Each row has a name. After each piece below comes the name of the row it's from, unless a question asks for something else. Each question is about the rows just above it. Places in a row count from 0.

Columns, left to right: E A D H N T G V Q
-0.62; -4.47; +4.43; +0.06; +0.30; -9.25; +1.33; +4.55; +0.48  Sovod
+6.32; -0.57; -5.71; -4.49; -0.80; -3.41; -0.64; -2.93; -6.46  Lopam
-3.22; +4.10; +0.27; +3.50; -4.88; -1.62; -1.89; -1.03; +1.97  Keku
-0.80; -3.40; -5.92; -2.85; -1.23; -3.23; -2.20; -2.90; -5.15  folab
-4.97; -0.05; +6.82; +5.13; -4.08; -1.33; +3.07; +2.94; +4.49  todag
+5.12; -0.16; -6.21; -3.96; -0.64; -3.67; -0.77; -2.62; -5.85  vozes
-3.27; +4.22; +1.54; +4.12; -6.73; +4.21; -1.51; -4.46; +2.51  zopo
-4.25; -3.35; +3.07; -1.63; +1.99; +3.84; -3.71; -4.26; +4.55  Bub
-5.81; -3.89; +4.12; +0.69; +0.57; +0.70; -3.64; -4.03; +6.25  kugi
-5.42; -4.91; +5.96; +0.12; +1.25; -1.53; -1.48; -1.64; +4.96  riruz
-2.62; -2.13; +2.60; +2.94; -5.48; -3.90; -1.36; -0.72; -2.49  meser
-2.32; +0.35; +2.51; -0.04; +0.11; +3.42; -2.61; -2.13; +2.60  Femul
-2.61; -2.13; +2.60 is in which row? -> Femul
Where do -0.80; -3.41 appear? -> Lopam
The row with -3.40; -5.92; -2.85; -1.23; -3.23; -2.20; -2.90 is -> folab
One entry of Keku was changed: -3.23; +4.10; +0.27; +3.50; -4.88; -1.62; -1.89; -1.03; +1.97. Where, and from what? -> 0, -3.22
Where does -0.62; -4.47; +4.42; +0.06; +0.30; -9.25; +1.33; +4.55; +0.48 differ from Sovod, and what was there? -> 2, +4.43
Where does -4.97; -0.05; +6.83; +5.13; -4.08; -1.33; +3.07; +2.94; +4.49 differ from todag, and what was there? -> 2, +6.82
Where does -5.42; -4.91; +5.95; +0.12; +1.25; -1.53; -1.48; -1.64; +4.96 differ from riruz, and what was there? -> 2, +5.96

Columns, left to right: B L Z X Y F
-5.78; +0.33; +4.29; +2.75; -3.67; +3.04 : Pubo
-7.31; -6.56; +5.86; -1.64; +3.08; +0.49 : rozi
+4.02; +4.44; -4.06; +0.01; -4.24; -2.31 : Zuz
-0.67; -2.77; -2.48; -1.80; +2.04; +4.17 : fibuk
-5.68; +1.44; +4.83; +4.56; -5.15; +2.92 : Vom
-3.46; +2.74; +2.69; +1.52; -1.85; +1.83 : rotat
+1.90; -3.45; +3.90; -4.73; +3.99; +2.27 : fav
-4.73; +3.99; +1.90; +3.90; -3.45; +1.19 : Ris
+5.21; +1.96; -6.50; -3.55; -1.63; -3.90 : zul
-4.29; +5.57; +2.19; +4.78; -4.21; +2.92 : Fup
+4.29; +2.75; +0.33; -5.78; -6.19; -0.69 : memon
Is +4.17; +2.04; -1.80; -2.48; -2.77 printed in one of the named rows, side by side and in this order? -> no
-2.48; +4.83 is in which column, read top down? -> Z
The row with -5.78; +0.33; +4.29; +2.75 is -> Pubo
+0.01; -1.80; +4.56; +1.52; -4.73; +3.90; -3.55; +4.78; -5.78 is in which column, read top down? -> X
Which column holds +0.33; -6.56; +4.44; -2.77; +1.44; +2.74; -3.45; +3.99 top down? -> L
find: -4.73; +3.99; +1.90; +3.90; -3.45 -> Ris
Where does -3.46; +2.74; +2.69; +1.52; -1.86; +1.83 differ from rotat, and what was there? -> 4, -1.85

Columns, left to right: M W S P R J C K U
+3.03; +4.74; -1.58; +2.28; +1.16; +2.25; -3.09; +8.73; +7.69 = duvot
+1.52; +1.57; -1.53; -7.37; +4.31; -1.41; +3.16; -6.43; +0.34 = Zova
+6.15; +4.51; +1.82; -2.54; -5.48; -4.58; -0.82; +2.29; -4.13 = Padu
+5.43; -1.70; -1.95; -3.84; +2.43; -5.92; +8.45; +9.33; -2.55 = soli
Is +2.43; -5.92 printed in one of the named rows, side by side and in this order? -> yes
Where does +1.52; +1.57; -1.53; -7.36; +4.31; -1.41; +3.16; -6.43; +0.34 differ from Zova, and what was there? -> 3, -7.37

Columns, left to right: Mul nogul velev Voso sil
-3.96; -1.75; +2.03; +2.30; +3.77 -> dezo
-2.28; +1.56; +1.30; -1.60; -1.05 -> dasak
-3.94; -1.62; +4.24; +3.15; +5.50 -> difef
-9.23; +0.24; +1.19; -0.98; +1.60 -> Bov
-1.60; +3.15; -0.98 is in which column, read top down? -> Voso
Does one of the named rows hold +3.77; +2.30; +2.03; -1.75 side by side, in this order? -> no
Where does -9.23; +0.24; +1.19; -0.98; +1.61 differ from Bov, and what was there? -> 4, +1.60

Columns, left to right: bon Gime modum Rakod Mirag Tam zam fese rit
+3.07; +5.11; -0.90; +4.28; +2.17; +5.82; -4.35; +4.30; -0.23 = Lanev
+3.68; +5.62; -2.47; +6.33; -3.20; +7.26; -7.87; +6.21; -4.06 = tisi
-3.59; -6.08; +3.14; -7.92; -0.58; -8.12; +3.51; -7.33; +0.80 = Raf
+2.47; +3.36; -7.60; +5.05; +2.77; +5.57; -2.86; +5.08; +3.36 = tapel
+3.31; +0.06; +1.96; -2.10; -2.37; -0.94; -0.66; -1.96; -3.19 = sot
-3.79; +0.29; +4.20; +0.03; +0.90; -0.04; -0.55; +0.13; +1.02 = riv
Among the named rows, does one hold -2.37; -2.10; +1.96; +0.06 next to each other, in this order? -> no
Where does +3.68; +5.62; -2.48; +6.33; -3.20; +7.26; -7.87; +6.21; -4.06 differ from tisi, and what was there? -> 2, -2.47

Columns, left to right: gaz Razi bol Ledof Pofe toma fab favu deka Fopiv
-2.97; -1.83; -7.54; -8.61; -8.39; +8.34; -6.94; +4.07; -5.30; +0.07 : bif
-8.13; -3.57; +1.44; +1.50; +0.60; -3.83; -6.34; +3.61; -9.71; +5.95 : Lus
-8.13; -3.57; +1.44; +1.50; +0.60; -3.83; -6.34; +1.71; +9.00; -9.03 : mamu
-8.13; -3.57; +1.44; +1.50; +0.60; -3.83; -6.34; +2.96; +6.91; -8.88 : bivu
Changed bivu: -8.13; -3.57; +1.44; +1.50; +0.60; -3.83; -6.34; +2.96; +6.92; -8.88. Place and old value: -> 8, +6.91
find: -8.13; -3.57; +1.44; +1.50; +0.60; -3.83; -6.34; +2.96; +6.91; -8.88 -> bivu
Which column holds -7.54; +1.44 top down? -> bol
Is +0.60; -3.83; -6.33 printed in one of the named rows, side by side and in this order? -> no

Columns, left to right: befu dokik bafas Kefa nepi
-7.76; -7.29; +2.51; +1.65; +1.31  Teb
-5.86; +0.02; -7.00; +4.01; -4.77  doka
+6.07; +7.62; -2.41; -1.07; -0.79  Pir
+6.60; +7.58; -2.22; -2.94; -1.85  Pufa
-8.10; -7.64; +4.22; +1.85; +1.63  vopo
-6.84; -6.80; +3.76; +1.55; +2.32  turi
-7.05; -8.20; +4.20; +1.34; +1.13  fader
+6.07; +7.62; -2.41; -4.30; -0.79  Siro
+3.46; +8.04; +8.33; -3.63; +5.77  zaz
+3.46; -1.04; +8.33; -3.63; +5.77  lile
One entry of fader was changed: -7.05; -8.21; +4.20; +1.34; +1.13. Where, and from what? -> 1, -8.20
Does one of the named rows hold +3.46; -1.04; +8.33; -3.63 side by side, in this order? -> yes
Where does -6.85; -6.80; +3.76; +1.55; +2.32 differ from turi, and what was there? -> 0, -6.84
Where do +6.07; +7.62; -2.41; -4.30 appear? -> Siro
find: +6.07; +7.62; -2.41; -1.07; -0.79 -> Pir
Changed fader: -7.05; -8.20; +4.20; +1.34; +1.14. Place and old value: -> 4, +1.13

Columns, left to right: dus lemu Pelab Sen
+0.33; -4.93; +1.37; +1.79 = rul
-5.50; -0.71; -2.48; -1.80 = geteg
-2.86; -0.63; -1.44; -3.36 = Faka
-6.23; -3.78; +3.20; +2.07 = dip
-4.89; +2.45; -7.16; -5.69 = pulis
-3.25; -0.52; -5.98; -4.79 = Zamul
One entry of pulis was changed: -4.90; +2.45; -7.16; -5.69. Where, and from what? -> 0, -4.89
Which column holds this, read top down? -7.16; -5.98 -> Pelab
One entry of Faka was changed: -2.86; -0.62; -1.44; -3.36. Where, and from what? -> 1, -0.63
Among the named rows, does one hold -6.23; -3.77; +3.20; +2.07 next to each other, in this order? -> no
Does one of the named rows hold -3.25; -0.52 side by side, in this order? -> yes

Columns, left to right: gan moluz let rulo mup fuv fafi gegep Zote
-2.75; -0.80; -4.72; +0.86; +6.56; +6.05; -4.43; -2.11; +2.37 -> zuf
-2.34; +1.63; -0.66; -4.88; +3.11; -0.23; +0.74; -8.61; +1.88 -> Tume
-0.39; -4.14; -3.23; +2.65; +1.56; +0.80; -0.75; +4.77; -6.85 -> gutu
-6.87; +0.74; +0.29; +4.26; +0.35; +5.11; -5.92; -1.83; +6.18 -> vus
-5.41; -3.85; -0.92; +4.80; -2.87; +3.50; -5.10; -3.13; -3.80 -> Nevuv
-6.81; +0.10; +0.97; +1.48; -1.95; +3.87; -5.81; -2.24; +3.29 -> Lugim
-6.81; +0.10; +0.97; +6.04; -1.95; +3.87; -5.81; -2.24; +3.29 -> resu
-2.31; +0.36; -2.68; -2.91; +5.65; +2.34; -0.79; -6.19; +1.10 -> dunav
Is -3.85; -0.92 printed in one of the named rows, side by side and in this order? -> yes
Is -5.10; -3.13; -3.80 printed in one of the named rows, side by side and in this order? -> yes
Does one of the named rows hold -2.87; +3.50 side by side, in this order? -> yes
One entry of resu was changed: -6.81; +0.10; +0.97; +6.04; -1.95; +3.87; -5.81; -2.24; +3.30. Where, and from what? -> 8, +3.29

Columns, left to right: Luk pudir nufid Dod ripi Kune mudu
+1.40; +6.79; +8.10; -1.18; -5.83; -3.74; +2.82 -> nukav
-1.42; +5.58; +8.89; +1.22; -8.48; -3.65; +0.11 -> Fif
-6.45; -2.17; +2.69; +8.57; -4.89; +3.52; -6.45 -> ruzum
+2.64; +4.86; +5.36; -3.74; +7.32; +2.72; +2.77 -> rig
-5.06; -2.67; -0.50; +6.18; -0.82; +3.71; -6.10 -> ser
+3.64; +0.76; -1.29; -7.22; +2.83; -2.80; +6.68 -> pomok
+3.74; -0.81; +0.26; +2.20; -3.64; -1.87; +0.72 -> zuk
-2.37; +2.50; +3.20; +1.25; +0.58; +2.19; -0.71 -> tigo
-4.82; -3.35; -3.79; +2.64; +4.87; +5.36; -4.66 -> sudi
The row with +2.64; +4.87; +5.36 is -> sudi
Where does +2.64; +4.86; +5.36; -3.74; +7.32; +2.72; +2.76 differ from rig, and what was there? -> 6, +2.77
Does one of the named rows hold +2.64; +4.85; +5.36; -3.74 side by side, in this order? -> no
Where does -4.82; -3.35; -3.79; +2.65; +4.87; +5.36; -4.66 differ from sudi, and what was there? -> 3, +2.64
Changed tigo: -2.37; +2.50; +3.19; +1.25; +0.58; +2.19; -0.71. Place and old value: -> 2, +3.20
Changed pomok: +3.64; +0.76; -1.29; -7.22; +2.82; -2.80; +6.68. Place and old value: -> 4, +2.83

Columns, left to right: ruvo neve Kenuz Noru Buka
+2.48; -7.27; -0.83; +0.56; +2.05 = Zuzog
-1.82; -2.63; -3.90; -1.53; -0.13 = Solu
+0.02; +2.54; -4.69; -3.61; +0.77 = geki
-3.62; +6.55; -0.29; -0.80; -4.69 = Gedag
+1.75; +3.06; -1.79; -2.65; +0.06 = Gonen
-3.34; +2.17; +2.33; +1.32; -5.73 = Muvo
Changed Gonen: +1.75; +3.06; -1.80; -2.65; +0.06. Place and old value: -> 2, -1.79
Which column holds +0.77; -4.69; +0.06 top down? -> Buka
One entry of Solu was changed: -1.82; -2.62; -3.90; -1.53; -0.13. Where, and from what? -> 1, -2.63
Where does -3.62; +6.55; -0.29; -0.81; -4.69 differ from Gedag, and what was there? -> 3, -0.80
Which column holds this, read top down? -7.27; -2.63; +2.54 -> neve
find: -3.34; +2.17; +2.33 -> Muvo

Columns, left to right: Nafon Nat Vovem Lotu beden lamun geko Tole Tir kolig
+3.83; +2.23; +1.60; +4.30; +3.61; +5.50; +4.54; +1.81; +0.88; +5.06 = momuv
-4.52; -2.64; +3.18; -3.31; -4.50; +2.14; +0.11; +2.96; -2.96; -3.21 = Roz
+0.68; -2.32; -5.41; -5.36; -0.37; -2.48; -4.20; -2.92; +3.62; -3.09 = suneb
-1.37; -0.48; +1.38; -0.07; -3.27; +1.43; +2.06; +0.70; -0.70; -1.75 = nufut
+2.03; -1.03; -4.93; -4.42; -3.79; +0.43; -4.95; +1.31; +1.95; -4.71 = nup
+6.57; +2.01; -4.66; -0.41; -4.97; +7.77; -1.46; +4.28; +4.64; -2.82 = fuze
+3.66; +3.73; -3.99; +1.80; +4.53; -4.86; -3.30; -3.27; +4.34; +2.27 = nas
+2.08; +0.43; -2.34; -0.62; -1.09; +3.88; +0.71; +1.52; +1.96; -0.87 = vuli
-1.90; +2.27; +2.21; +2.21; +2.23; +0.53; +4.06; -2.84; +1.13; +2.34 = pese
-2.44; -0.64; +2.91; +2.56; +2.33; +4.55; +6.16; -1.67; -0.11; +5.82 = sopun
Among the named rows, does one hold -1.46; +4.28 next to each other, in this order? -> yes
-3.79; -4.97; +4.53 is in which column, read top down? -> beden

Columns, left to right: vot ped miva zade timil
-1.66; +1.90; +1.17; -5.79; +1.73 -> Did
-1.66; +1.90; +1.17; +1.51; +3.31 -> Dolat
+0.55; -6.93; +3.79; -7.60; -6.54 -> Genud
+0.28; +0.81; +0.67; +0.02; -0.13 -> Fipez
-3.32; +2.25; -0.71; -2.56; +1.83 -> Veb
+0.76; +0.10; +1.11; +1.39; -1.29 -> Tev
+1.06; +0.81; +0.67; +0.02; -0.13 -> ruteb
+0.18; -1.77; -0.50; -0.81; +2.16 -> zet
-1.18; +0.86; -0.72; -1.13; -0.35 -> lupun
-0.22; -0.26; +0.88; +1.61; +0.60 -> Kufud
-0.14; -1.55; +0.11; -0.19; -1.34 -> zogo
find: -1.66; +1.90; +1.17; -5.79; +1.73 -> Did
find: -0.14; -1.55; +0.11 -> zogo

Columns, left to right: muv bem fanob lobem pip dizez Loma Zonek Ferol torod
-2.83; -0.10; +2.80; +3.82; +3.61; -0.24; +3.01; -3.15; -0.80; +3.46 -> goleb
+0.28; +2.99; -4.54; +1.76; +2.31; -4.93; -0.35; -4.90; +4.13; +0.63 -> fase
-4.40; -1.04; +3.94; +1.72; +2.32; -4.33; +0.05; -1.65; -4.56; +2.77 -> duvi
+1.56; +3.37; -4.56; +1.18; +2.92; -5.10; +0.62; -5.52; +4.64; +1.86 -> nutod
+3.47; +3.52; -5.22; +0.97; +3.57; -1.85; -6.04; -2.59; +3.03; +1.02 -> Gomig
-1.60; +0.26; +2.73; +3.52; +0.48; +5.13; +4.59; +0.10; -0.75; +4.15 -> Mitop
-4.44; -5.11; -3.05; -7.05; -1.75; -5.97; -7.14; -1.15; -1.83; -4.39 -> vepes
+3.47; +3.52; -5.22; +0.97; +3.57; -1.85; -6.04; -2.59; +1.72; +1.02 -> fid
-0.48; -2.96; -4.14; -5.75; -3.52; -4.29; -7.45; +2.17; -2.01; -4.69 -> zisi
-0.64; +2.06; +0.63; -4.56; -5.04; -5.45; -4.33; +2.51; +2.22; -6.67 -> sug
-1.21; +0.32; +3.38; +3.45; +3.91; +2.21; +3.99; -0.41; -2.26; +5.30 -> Rupu
Changed Mitop: -1.61; +0.26; +2.73; +3.52; +0.48; +5.13; +4.59; +0.10; -0.75; +4.15. Place and old value: -> 0, -1.60
+5.13; +4.59; +0.10; -0.75 is in which row? -> Mitop

Columns, left to right: pumu sov lasup vuza lis Mev
+1.68; +9.15; +0.92; +7.30; -0.18; +3.14 : seb
-7.95; +6.41; -8.22; +3.85; -4.19; +8.20 : feter
+1.18; -2.46; +2.82; +1.56; +5.28; +0.04 : Lomol
+6.90; -7.51; +6.37; -2.83; +4.11; -1.22 : rol
+3.49; +3.89; +3.28; +8.88; -0.33; +3.17 : likam
Which column holds +1.68; -7.95; +1.18 top down? -> pumu
Which column holds -7.95; +1.18; +6.90; +3.49 top down? -> pumu
Which column holds this, read top down? -8.22; +2.82; +6.37; +3.28 -> lasup
Which column holds -2.83; +8.88 top down? -> vuza
One entry of rol was changed: +6.89; -7.51; +6.37; -2.83; +4.11; -1.22. Where, and from what? -> 0, +6.90

Columns, left to right: zub riti Busu kodup vepo
-6.62; -6.96; +7.03; -5.29; -3.58  rogu
+3.95; -2.74; +3.50; -5.15; -1.38  Pemod
+7.18; +1.92; +4.68; -4.27; -4.41  Mafuf
+7.18; +1.92; +4.68; -4.27; +5.67  fibu
-2.14; +0.34; -5.29; -4.37; -5.41  beton
One entry of Pemod was changed: +3.95; -2.74; +3.50; -5.14; -1.38. Where, and from what? -> 3, -5.15
Which column holds this, read top down? +5.67; -5.41 -> vepo
+7.18; +7.18; -2.14 is in which column, read top down? -> zub
+7.03; +3.50 is in which column, read top down? -> Busu

Columns, left to right: Lom pud pibu pirig Nudi bil biko laro
-1.30; +1.32; +2.99; +5.08; +7.25; -2.31; +0.09; -1.68 : nole
+1.73; +0.02; -0.69; +3.08; +4.25; -1.89; +0.28; +1.20 : tepu
-4.07; -4.15; -3.48; -5.57; -4.46; -1.11; -3.56; -0.76 : Manav
+5.67; +1.13; +3.29; +0.20; +0.22; +4.18; +2.29; +3.70 : Nagi
+1.20; -0.76; +3.70 is in which column, read top down? -> laro
Does one of the named rows hold -0.69; +3.08; +4.25; -1.89; +0.28 side by side, in this order? -> yes
Which column holds -1.89; -1.11; +4.18 top down? -> bil
Changed Nagi: +5.67; +1.13; +3.29; +0.20; +0.22; +4.17; +2.29; +3.70. Place and old value: -> 5, +4.18

Columns, left to right: setat nifu lada pog Lako fevi gonab kilu Gif lod
-0.86; +2.84; -3.98; -4.86; +2.85; -6.72; -2.14; +0.72; -2.22; +4.49 -> damef
+1.03; -2.18; -2.77; -2.90; +2.18; -7.60; -4.71; -4.99; -5.09; +0.91 -> pafak
+1.03; -2.18; -2.77; -2.90; +2.18; -7.60; -4.71; +3.05; +2.17; +4.09 -> limel
-0.86; +1.16; -3.98; -4.86; +2.85; -6.72; -2.14; +0.72; -2.22; +4.49 -> luso
-0.27; +2.83; -4.40; +0.14; -0.03; -7.77; -6.57; +2.33; +0.96; +5.98 -> lufi
+2.61; -4.77; -3.43; -1.48; +0.86; -7.79; -7.92; -7.34; -4.72; +0.21 -> zim
+0.03; +2.13; -6.97; +1.80; -2.41; -9.79; -0.74; +2.88; -0.48; +1.36 -> fifi
Is -7.79; -7.92; -7.34; -4.72; +0.21 printed in one of the named rows, side by side and in this order? -> yes
+2.84; -2.18; -2.18 is in which column, read top down? -> nifu
Which column holds +2.17; -2.22; +0.96; -4.72 top down? -> Gif
Changed zim: +2.61; -4.77; -3.43; -1.48; +0.86; -7.79; -7.92; -7.34; -4.72; +0.20. Place and old value: -> 9, +0.21

